[[111 133 133 132 136 128 134 140 128 131 121 130 139 121 139 130]
 [129 140 101 109 112 125 120 105 126 110 149 109 124 120 104 109]]
->
[[129 140 101 109 112 125 120 105 126 110 149 109 124 120 104 109]
 [111 133 133 132 136 128 134 140 128 131 121 130 139 121 139 130]]

[[120 113 144 124 135 126 101 131 121 123 129 136 115 120 146 120]
 [128 131 136 145 111 136 129 145 116 136 130 143 144 143 133 140]
 [139 133 120 140 113 111 142 124 125 107 121 122 111 129 135 120]]
->
[[139 133 120 140 113 111 142 124 125 107 121 122 111 129 135 120]
 [120 113 144 124 135 126 101 131 121 123 129 136 115 120 146 120]
 [128 131 136 145 111 136 129 145 116 136 130 143 144 143 133 140]]

[[129 135 150]
 [131 134 147]
 [131 128 144]
 [129 134 144]
 [131 128 144]
 [132 131 141]
 [130 125 139]
 [130 130 140]
 [132 125 141]
 [130 130 135]
 [131 129 140]
 [131 129 138]]
->
[[131 129 138]
 [129 135 150]
 [131 134 147]
 [131 128 144]
 [129 134 144]
 [131 128 144]
 [132 131 141]
 [130 125 139]
 [130 130 140]
 [132 125 141]
 [130 130 135]
 [131 129 140]]

[[105 132 114 110 133 126]
 [156 133 102 116  99 131]
 [137 119 129 126 123 138]]
->
[[137 119 129 126 123 138]
 [105 132 114 110 133 126]
 [156 133 102 116  99 131]]

[[111 110 122 116 116 122 123 113 131 132 127 147]
 [134 119 124 137 113 126 141 102 126 127 127 129]
 [138 124 126 113 120 125 137 140 126 119 128 139]
 [136 124 118 113 134 110 118 144 133 144 128 120]
 [126 151 157 135 124 134 111 148 119 132 129 113]]
->
[[126 151 157 135 124 134 111 148 119 132 129 113]
 [111 110 122 116 116 122 123 113 131 132 127 147]
 [134 119 124 137 113 126 141 102 126 127 127 129]
 [138 124 126 113 120 125 137 140 126 119 128 139]
 [136 124 118 113 134 110 118 144 133 144 128 120]]

[[130 128 126]
 [135 130 113]
 [129 122 135]
 [130 134 123]
 [133 137 149]
 [132 129 136]
 [127 123 116]
 [126 122 124]]
->
[[126 122 124]
 [130 128 126]
 [135 130 113]
 [129 122 135]
 [130 134 123]
 [133 137 149]
 [132 129 136]
 [127 123 116]]

[[130 129 134 127 127 129]
 [128 129 138 129 130 129]
 [128 132 154 134 126 129]
 [129 126 128 125 126 132]
 [124 129 123 122 133 129]
 [130 125 131 123 130 127]
 [128 133 108 125 124 127]
 [127 129 111 125 125 128]
 [133 124 138 125 122 129]
 [127 130 118 126 134 130]
 [130 130 115 137 124 131]
 [124 130 130 122 127 129]]
->
[[124 130 130 122 127 129]
 [130 129 134 127 127 129]
 [128 129 138 129 130 129]
 [128 132 154 134 126 129]
 [129 126 128 125 126 132]
 [124 129 123 122 133 129]
 [130 125 131 123 130 127]
 [128 133 108 125 124 127]
 [127 129 111 125 125 128]
 [133 124 138 125 122 129]
 [127 130 118 126 134 130]
 [130 130 115 137 124 131]]

[[137 126 122]
 [127 127 123]
 [130 130 142]
 [122 114 131]
 [136 147 140]
 [128 151 127]
 [131 136 124]
 [129 114 124]
 [122 125 134]
 [135 149 142]]
->
[[135 149 142]
 [137 126 122]
 [127 127 123]
 [130 130 142]
 [122 114 131]
 [136 147 140]
 [128 151 127]
 [131 136 124]
 [129 114 124]
 [122 125 134]]

[[136 122 140 138 145 122]
 [124 127 105 140 121 140]]
->
[[124 127 105 140 121 140]
 [136 122 140 138 145 122]]
---
[[144 106]
 [149 129]
 [140 130]
 [134 142]
 [146 134]
 [129 137]
 [127 125]
 [153 138]
 [126 129]
 [131 141]
 [129 143]
 [134 125]]
->
[[106 144]
 [129 149]
 [130 140]
 [142 134]
 [134 146]
 [137 129]
 [125 127]
 [138 153]
 [129 126]
 [141 131]
 [143 129]
 [125 134]]

[[133 131 122 144 130 138 128 119 123]
 [128 125 133 136 124 134 126 119 142]
 [127 130 121 127 136 129 134 147 121]
 [129 134 104 112 130 117 131 145 131]
 [125 139 137 110 128 116 130 118 111]
 [130 129 121 136 131 135 126 110 135]
 [128 130 125 110 130 117 132 122 133]
 [127 132 129 154 125 146 128 119 125]
 [135 115 140 106 127 113 126 148 109]]
->
[[123 119 128 138 130 144 122 131 133]
 [142 119 126 134 124 136 133 125 128]
 [121 147 134 129 136 127 121 130 127]
 [131 145 131 117 130 112 104 134 129]
 [111 118 130 116 128 110 137 139 125]
 [135 110 126 135 131 136 121 129 130]
 [133 122 132 117 130 110 125 130 128]
 [125 119 128 146 125 154 129 132 127]
 [109 148 126 113 127 106 140 115 135]]

[[121 126 126 121 124 121 123 118 118 123]
 [123 127 143 120 114 104 127 125 121 115]
 [111 114 113 121 132 146 117 118 122 125]
 [122 115 117 119 108 124 115 146 145 134]
 [114 114 138 118 115 123 119 121 119 115]
 [119 152 118 120 144 118 125 101 103 130]
 [112 106 136 116 109 123 117 125 123 113]]
->
[[123 118 118 123 121 124 121 126 126 121]
 [115 121 125 127 104 114 120 143 127 123]
 [125 122 118 117 146 132 121 113 114 111]
 [134 145 146 115 124 108 119 117 115 122]
 [115 119 121 119 123 115 118 138 114 114]
 [130 103 101 125 118 144 120 118 152 119]
 [113 123 125 117 123 109 116 136 106 112]]

[[145 139 123 128 132 144 138 151 125 155 121 108]
 [138 130 155 125 110 148 130 139 107 134 129 105]]
->
[[108 121 155 125 151 138 144 132 128 123 139 145]
 [105 129 134 107 139 130 148 110 125 155 130 138]]

[[131 131 132 132 124 122]
 [140 139 136 130 132 125]
 [133 133 134 136 128 130]
 [130 132 135 135 119 124]
 [134 138 146 153 113 113]
 [133 130 131 128 131 126]
 [134 133 133 134 134 129]
 [132 134 136 144 128 124]
 [133 132 132 130 127 124]
 [126 124 123 123 133 136]
 [118 118 119 121 131 133]
 [126 123 117 106 134 136]]
->
[[122 124 132 132 131 131]
 [125 132 130 136 139 140]
 [130 128 136 134 133 133]
 [124 119 135 135 132 130]
 [113 113 153 146 138 134]
 [126 131 128 131 130 133]
 [129 134 134 133 133 134]
 [124 128 144 136 134 132]
 [124 127 130 132 132 133]
 [136 133 123 123 124 126]
 [133 131 121 119 118 118]
 [136 134 106 117 123 126]]

[[131 110 131 125 132 137]
 [122 115 122 128 117 125]
 [129 102 127 123 126 135]
 [119 116 121 130 112 123]
 [131 109 130 123 132 136]
 [129 115 130 128 129 134]
 [129 129 128 129 130 128]
 [132 134 129 126 134 127]
 [128 122 128 126 126 130]
 [127 129 127 127 126 126]
 [125 125 125 127 122 125]]
->
[[137 132 125 131 110 131]
 [125 117 128 122 115 122]
 [135 126 123 127 102 129]
 [123 112 130 121 116 119]
 [136 132 123 130 109 131]
 [134 129 128 130 115 129]
 [128 130 129 128 129 129]
 [127 134 126 129 134 132]
 [130 126 126 128 122 128]
 [126 126 127 127 129 127]
 [125 122 127 125 125 125]]
---
[[112 134 130 144 109 122 114 124 137]
 [124 141 135 127 127 115 107 125 126]
 [131 118 121 123 129 136 144 117 122]
 [113 125 123 148 104 132 124 124 142]
 [142 126 125 109 146 128 130 131 117]
 [130 125 128 120 134 128 139 120 115]]
->
[[130 125 128 120 134 128 139 120 115]
 [112 134 130 144 109 122 114 124 137]
 [124 141 135 127 127 115 107 125 126]
 [131 118 121 123 129 136 144 117 122]
 [113 125 123 148 104 132 124 124 142]
 [142 126 125 109 146 128 130 131 117]]

[[118 127 118 128 128 129 128 124 133 129 129 128]
 [120 127 117 128 128 128 129 125 132 129 128 131]
 [122 126 117 127 129 128 129 125 131 129 128 132]
 [118 128 117 128 128 129 129 124 133 129 128 128]
 [111 130 102 130 129 131 132 123 136 131 130 126]
 [116 129 116 128 129 129 129 123 133 129 128 125]
 [145 147 123 138 129 134 139 139 117 131 133 102]
 [116 134 118 130 129 130 130 124 131 128 128 114]]
->
[[116 134 118 130 129 130 130 124 131 128 128 114]
 [118 127 118 128 128 129 128 124 133 129 129 128]
 [120 127 117 128 128 128 129 125 132 129 128 131]
 [122 126 117 127 129 128 129 125 131 129 128 132]
 [118 128 117 128 128 129 129 124 133 129 128 128]
 [111 130 102 130 129 131 132 123 136 131 130 126]
 [116 129 116 128 129 129 129 123 133 129 128 125]
 [145 147 123 138 129 134 139 139 117 131 133 102]]

[[127 128]
 [140 155]
 [110 109]
 [129 155]
 [140 142]
 [110 126]
 [110 140]]
->
[[110 140]
 [127 128]
 [140 155]
 [110 109]
 [129 155]
 [140 142]
 [110 126]]

[[112 153 124 105 114]
 [103 146 114 108 122]]
->
[[103 146 114 108 122]
 [112 153 124 105 114]]

[[134 117 121 131 132 139 129 103 142 125 129 155]
 [117 121 131 132 139 129 103 142 125 129 155 110]
 [121 131 132 139 129 103 142 125 129 155 110 121]
 [131 132 139 129 103 142 125 129 155 110 121 128]]
->
[[131 132 139 129 103 142 125 129 155 110 121 128]
 [134 117 121 131 132 139 129 103 142 125 129 155]
 [117 121 131 132 139 129 103 142 125 129 155 110]
 [121 131 132 139 129 103 142 125 129 155 110 121]]

[[143 156 112 113 125 123 127 134 115 122 125 116]
 [140 130 140 132 127 117 135 120 137 123 117 128]]
->
[[140 130 140 132 127 117 135 120 137 123 117 128]
 [143 156 112 113 125 123 127 134 115 122 125 116]]

[[118 138 136 128 123 146 133 134 139 136]
 [139 124 144 119 121 147 121 124 135 137]
 [128 128 129 129 138 126 127 123 126 136]
 [139 130 139 120 124 139 128 121 128 134]
 [127 133 139 133 117 130 133 133 131 134]
 [132 130 118 138 119 123 125 137 124 131]
 [142 129 134 118 114 133 115 123 131 114]
 [115 132 120 122 143 117 137 132 132 111]
 [113 138 100 138 134 101 136 128 117 105]]
->
[[113 138 100 138 134 101 136 128 117 105]
 [118 138 136 128 123 146 133 134 139 136]
 [139 124 144 119 121 147 121 124 135 137]
 [128 128 129 129 138 126 127 123 126 136]
 [139 130 139 120 124 139 128 121 128 134]
 [127 133 139 133 117 130 133 133 131 134]
 [132 130 118 138 119 123 125 137 124 131]
 [142 129 134 118 114 133 115 123 131 114]
 [115 132 120 122 143 117 137 132 132 111]]
